Here is a tiny trained network, its code and every weight. The questions are about switching its units off for an input and a class, where a switched-off unit gives its printed mean instead of its output.

import numpy as np


def w(rows, s, z=0):
    codes = np.array(rows[::2]) - 128.0
    scale = np.full(codes.shape[1], s)
    scale[-1] = z or s
    return codes * scale


def f(y):
    return y / 2 * (1 + np.tanh(0.7978845608 * (y + 0.044715 * y**3)))


def log_softmax(a):
    a = a - a.max(-1, keepdims=True)
    return a - np.log(np.exp(a).sum(-1, keepdims=True))


def net(x, mask):
    res = np.array(x, float).reshape(1, 8) / 4 @ E
    y = f(res @ A[0][:, :-1].T + A[0][:, -1])
    res = res + np.where(mask, y, B[0][:, -1]) @ B[0][:, :-1]
    return log_softmax(res[-1] @ U[:, :-1].T + U[:, -1])


A, B = {}, {}
E = w([
[103,246,128,123,159,74,188],'x0',
[125,136,125,122,123,128,118],'x1',
[133,129,135,132,131,132,130],'x2',
[103,113,103,119,137,114,126],'x3',
[141,142,117,118,123,142,123],'x4',
[119,124,128,136,129,123,127],'x5',
[132,125,128,113,116,122,133],'x6',
[219,120,79,158,162,36,86],'x7',
],0.011)
A[0] = w([
[228,136,84,163,167,30,61,178],'n0',
[126,42,119,117,91,160,82,230],'n1',
[168,177,104,143,161,53,137,117],'n2',
[144,79,89,154,142,90,110,146],'n3',
[155,31,131,122,118,180,56,254],'n4',
[113,115,114,88,141,174,110,157],'n5',
[64,84,177,126,126,146,173,202],'n6',
[70,161,162,143,85,151,155,181],'n7',
[134,124,128,137,164,153,120,132],'n8',
[83,142,141,99,98,208,160,224],'n9',
[246,110,103,137,174,1,62,202],'n10',
[128,190,82,167,125,59,129,114],'n11',
[93,233,144,124,164,70,190,182],'n12',
[101,237,132,115,146,70,201,178],'n13',
[131,105,81,107,120,113,84,149],'n14',
[102,250,139,120,187,89,200,181],'n15',
[63,121,169,94,120,196,157,239],'n16',
],0.0093,0.0074)
B[0] = w([
[183,122,201,101,126,71,114,231],'n0',
[94,162,164,178,48,145,124,203],'n1',
[174,139,153,88,160,78,126,180],'n2',
[129,97,157,129,128,106,96,161],'n3',
[113,99,167,239,11,173,107,222],'n4',
[101,142,134,153,105,157,141,148],'n5',
[88,123,107,131,87,151,161,181],'n6',
[81,141,74,137,155,148,183,177],'n7',
[110,145,135,127,118,135,116,129],'n8',
[38,155,69,164,109,190,166,201],'n9',
[210,88,185,126,135,74,78,247],'n10',
[154,144,155,116,159,95,147,172],'n11',
[122,127,78,52,222,76,185,220],'n12',
[137,139,99,74,198,118,151,220],'n13',
[129,118,140,131,115,132,114,149],'n14',
[148,118,78,82,193,117,168,228],'n15',
[44,130,116,171,112,174,166,209],'n16',
],0.011,0.015)
U = w([
[93,144,122,178,70,183,123,229],'0',
[107,142,40,113,170,153,172,128],'1',
[173,90,162,160,83,125,7,120],'2',
[184,141,139,90,185,90,104,3],'3',
],0.011,0.0019)

Each question gives the input, the list of numbers given to net, and the class t.
The units are the neurons (one row each of A and B). Each row of codes is followed by its name. A weight is (code - 128) times the scale printed after its matrix; where a second scale follows, it is the last column's (A, B and U).
mask holds one flag per neuron, in row order. A switched-off neuron (its flag False) gives its mean, the last column of its row in B, instead of its output. The means were averaged over made-up inputs and are rounded, as every weight is.
A unit's drop is (log p(t) with every unit on - log p(t) with that unit switched off) / (log p(t) with every unit on - log p(t) with every unit switched off).
The circuit of an input: a set's keep is (log p(t) with only the set's units on - log p(t) with every unit switched off) / (log p(t) with every unit on - log p(t) with every unit switched off). Starting from the 12 units with the biggest drops (on a tie, the unit counted first), units are removed one at a time, each time the one whose removal leaves the highest keep (on an exact tie, the one counted first), for as long as the keep stays at least 0.8.
circuit, biggest first: the units of the circuit, biggest drop first
k most important neurons: the k neurons with the biggest drops, biggest first
drop of u: that unit's drop, to one decimal
input [-7,3,7,6,-6,6,2,0], class 0: 2 most important neurons	n10, n0
input [0,-5,3,-1,8,-6,3,-3], class 0: circuit, biggest first	n12
input [0,-1,4,-2,8,-7,8,-5], class 0: 3 most important neurons	n12, n15, n13
input [6,7,-8,5,-7,-2,6,1], class 3: 2 most important neurons	n9, n16
input [0,1,-4,-6,-4,0,-4,1], class 2: circuit, biggest first	n12, n9
input [-7,-3,-4,-3,8,-7,-6,0], class 0: 2 most important neurons	n10, n0
input [-7,2,-8,-1,-6,-3,-6,0], class 0: 3 most important neurons	n10, n0, n1
input [7,-4,-5,5,1,-7,8,1], class 3: 3 most important neurons	n9, n16, n2
input [3,-7,-2,6,-7,-1,4,1], class 3: 2 most important neurons	n9, n16
input [-4,2,1,1,-5,-8,-2,1], class 2: drop of n9	0.2
